X =
[[-13, -199, -159, -177, -153, -143, -350, -273, 66, -53],
 [-339, -586, -339, -383, -498, -483, -297, -300, -382, -205],
 [-555, 564, -136, -68, 181, -356, -140, -116, -434, -474],
 [-555, 550, -237, -79, 196, -330, -93, -70, -429, -482],
 [-324, -513, -320, -393, -433, -400, -184, -373, -380, -166]]
X[-5, 0]	-13
X[-4, -9]	-586
X[-2, -9]	550
X[3, -3]	-70
X[:, -1]	[-53, -205, -474, -482, -166]
X[1]	[-339, -586, -339, -383, -498, -483, -297, -300, -382, -205]
X[-1, 4]	-433
X[2, 1]	564
X[:, 4]	[-153, -498, 181, 196, -433]
X[0, -1]	-53
X[2]	[-555, 564, -136, -68, 181, -356, -140, -116, -434, -474]
X[-4, -1]	-205
X[:, -5]	[-143, -483, -356, -330, -400]
X[-3, -4]	-140
X[-3, -1]	-474
X[1, -2]	-382
X[3, 8]	-429
X[3, 5]	-330
X[1, -4]	-297
X[2, 7]	-116
X[3, -4]	-93
X[-5, -7]	-177
X[1, -6]	-498
X[0, 2]	-159

a = [ 7 14 13  9 13  2  7 25 28 -6]
a[0]	7
a[9]	-6
a[7]	25

B =
[[ 20.70  -3.77  -7.68   9.64]
 [ 23.36   2.08  -2.65  -0.30]
 [-13.40  16.43  11.27   4.80]
 [-12.80  20.15   6.24   4.34]
 [-10.72  24.36   0.74   1.66]
 [-14.18   5.75  20.65   5.74]
 [ 10.90  19.59  -3.38  -6.71]
 [  7.41 -10.08 -12.56  17.78]
 [ 24.05   7.09  -1.94  -4.93]
 [  8.47  -9.17 -12.52  18.94]]
Rows and columns are counted from 0.
(0, 0): 20.70
(0, 2): -7.68
(5, 0): -14.18
(0, 1): -3.77
(4, 2): 0.74
(9, 1): -9.17
(7, 2): -12.56
(7, 1): -10.08
(1, 1): 2.08
(2, 0): -13.40
(0, 3): 9.64
(3, 2): 6.24
(7, 0): 7.41
(8, 2): -1.94
(6, 3): -6.71
(6, 0): 10.90
(6, 1): 19.59
(3, 3): 4.34
(3, 1): 20.15
(9, 2): -12.52
(9, 0): 8.47
(4, 1): 24.36
(1, 2): -2.65
(9, 3): 18.94
(4, 0): -10.72

x =
[[ -3 -25 -10  16 -28  23  25 -24  10  -4  17  14  10]
 [-16   7  19 -20   4   1   0   7 -18  -7   0 -18 -21]]
Rows and columns are counted from 0.
(0, 0) = -3
(1, 3) = -20
(0, 2) = -10
(1, 4) = 4
(1, 7) = 7
(1, 2) = 19
(1, 0) = -16
(1, 6) = 0
(1, 10) = 0
(1, 1) = 7
(0, 5) = 23
(0, 6) = 25

A =
[[  2   0   3 -15   4  -1  -7 -30   2 -25  10   1 -16]
 [  3  -2   6  -7  20  15 -10  -6  -9 -20  28   3   9]
 [ 13   4   9   0   8   3 -14   5   6 -15  33  -4  16]
 [ 21  -9 -22  -1   7 -16   6  -8 -17  -4 -18   0 -12]
 [-14 -15  25 -12   2 -11   7   7  -5   0  23  -6 -15]
 [  1  -8  14   0  18   2   0 -13 -11 -18 -14  28  -3]
 [  7 -10  -3  11  -2   0  18   1 -20  16 -19   8 -23]
 [ -3 -28   7   0   8  -9 -25   1   9  -6 -16   2 -13]
 [-33  10  -2 -13   0  13   2 -13   5  -4  12  -2  17]
 [ 11 -15 -10  22  -4 -11 -26 -18  12  -1   0  -3   0]]
Rows and columns are counted from 0.
row 0 col 0 -> 2
row 9 col 11 -> -3
row 3 col 3 -> -1
row 1 col 4 -> 20
row 7 col 1 -> -28
row 3 col 2 -> -22
row 1 col 6 -> -10
row 7 col 3 -> 0
row 1 col 0 -> 3
row 5 col 2 -> 14
row 6 col 1 -> -10
row 0 col 5 -> -1
row 9 col 2 -> -10
row 1 col 8 -> -9
row 4 col 5 -> -11
row 8 col 7 -> -13
row 0 col 6 -> -7
row 0 col 12 -> -16
row 3 col 9 -> -4
row 4 col 3 -> -12
row 6 col 6 -> 18
row 1 col 10 -> 28
row 1 col 5 -> 15
row 5 col 7 -> -13
row 8 col 0 -> -33
row 5 col 12 -> -3
row 0 col 4 -> 4
row 9 col 3 -> 22
row 4 col 12 -> -15
row 5 col 5 -> 2
row 8 col 10 -> 12
row 6 col 10 -> -19
row 9 col 1 -> -15
row 3 col 4 -> 7
row 7 col 9 -> -6
row 6 col 12 -> -23
row 9 col 0 -> 11

arr =
 0.10   0.10   0.17   0.04   0.10  -0.08   0.07   0.10  -0.01  -0.10   0.09
-0.05   0.07   0.26   0.12   0.17   0.17   0.08  -0.06  -0.07   0.11   0.04
 0.00   0.08   0.11   0.18   0.10  -0.04   0.12   0.24   0.05   0.05  -0.03
 0.06   0.06   0.06   0.06   0.06   0.06   0.06   0.06   0.06   0.06   0.06
 0.04   0.11   0.16   0.07   0.17  -0.12   0.05   0.20   0.01  -0.02   0.09
 0.00   0.05   0.12   0.19  -0.03   0.17  -0.17   0.14   0.13  -0.05   0.16
 0.02   0.09   0.14   0.18   0.04   0.03   0.19   0.19   0.12  -0.02  -0.08
-0.07   0.08   0.30   0.14   0.19   0.19   0.08  -0.09  -0.10   0.12   0.04
arr[0, 0]: 0.10
arr[4]: [0.04, 0.11, 0.16, 0.07, 0.17, -0.12, 0.05, 0.20, 0.01, -0.02, 0.09]
arr[:, 6]: [0.07, 0.08, 0.12, 0.06, 0.05, -0.17, 0.19, 0.08]
arr[4, 10]: 0.09
arr[7, 9]: 0.12
arr[4, 1]: 0.11
arr[1, 1]: 0.07
arr[3, 8]: 0.06
arr[5, 7]: 0.14
arr[0, 6]: 0.07
arr[6, 2]: 0.14
arr[6]: [0.02, 0.09, 0.14, 0.18, 0.04, 0.03, 0.19, 0.19, 0.12, -0.02, -0.08]
arr[1]: [-0.05, 0.07, 0.26, 0.12, 0.17, 0.17, 0.08, -0.06, -0.07, 0.11, 0.04]
arr[:, 4]: [0.10, 0.17, 0.10, 0.06, 0.17, -0.03, 0.04, 0.19]
arr[1, 3]: 0.12
arr[4, 6]: 0.05
arr[4, 4]: 0.17
arr[0, 7]: 0.10
arr[3, 3]: 0.06
arr[2, 8]: 0.05
arr[3]: [0.06, 0.06, 0.06, 0.06, 0.06, 0.06, 0.06, 0.06, 0.06, 0.06, 0.06]
arr[2]: [0.00, 0.08, 0.11, 0.18, 0.10, -0.04, 0.12, 0.24, 0.05, 0.05, -0.03]
arr[:, 2]: [0.17, 0.26, 0.11, 0.06, 0.16, 0.12, 0.14, 0.30]
arr[5, 4]: -0.03
arr[6, 8]: 0.12
arr[0, 1]: 0.10
arr[2, 6]: 0.12
arr[0, 5]: -0.08
arr[6, 7]: 0.19
arr[5, 0]: 0.00
arr[5, 8]: 0.13
arr[6, 5]: 0.03
arr[7, 7]: -0.09
arr[0, 8]: -0.01
arr[0, 10]: 0.09
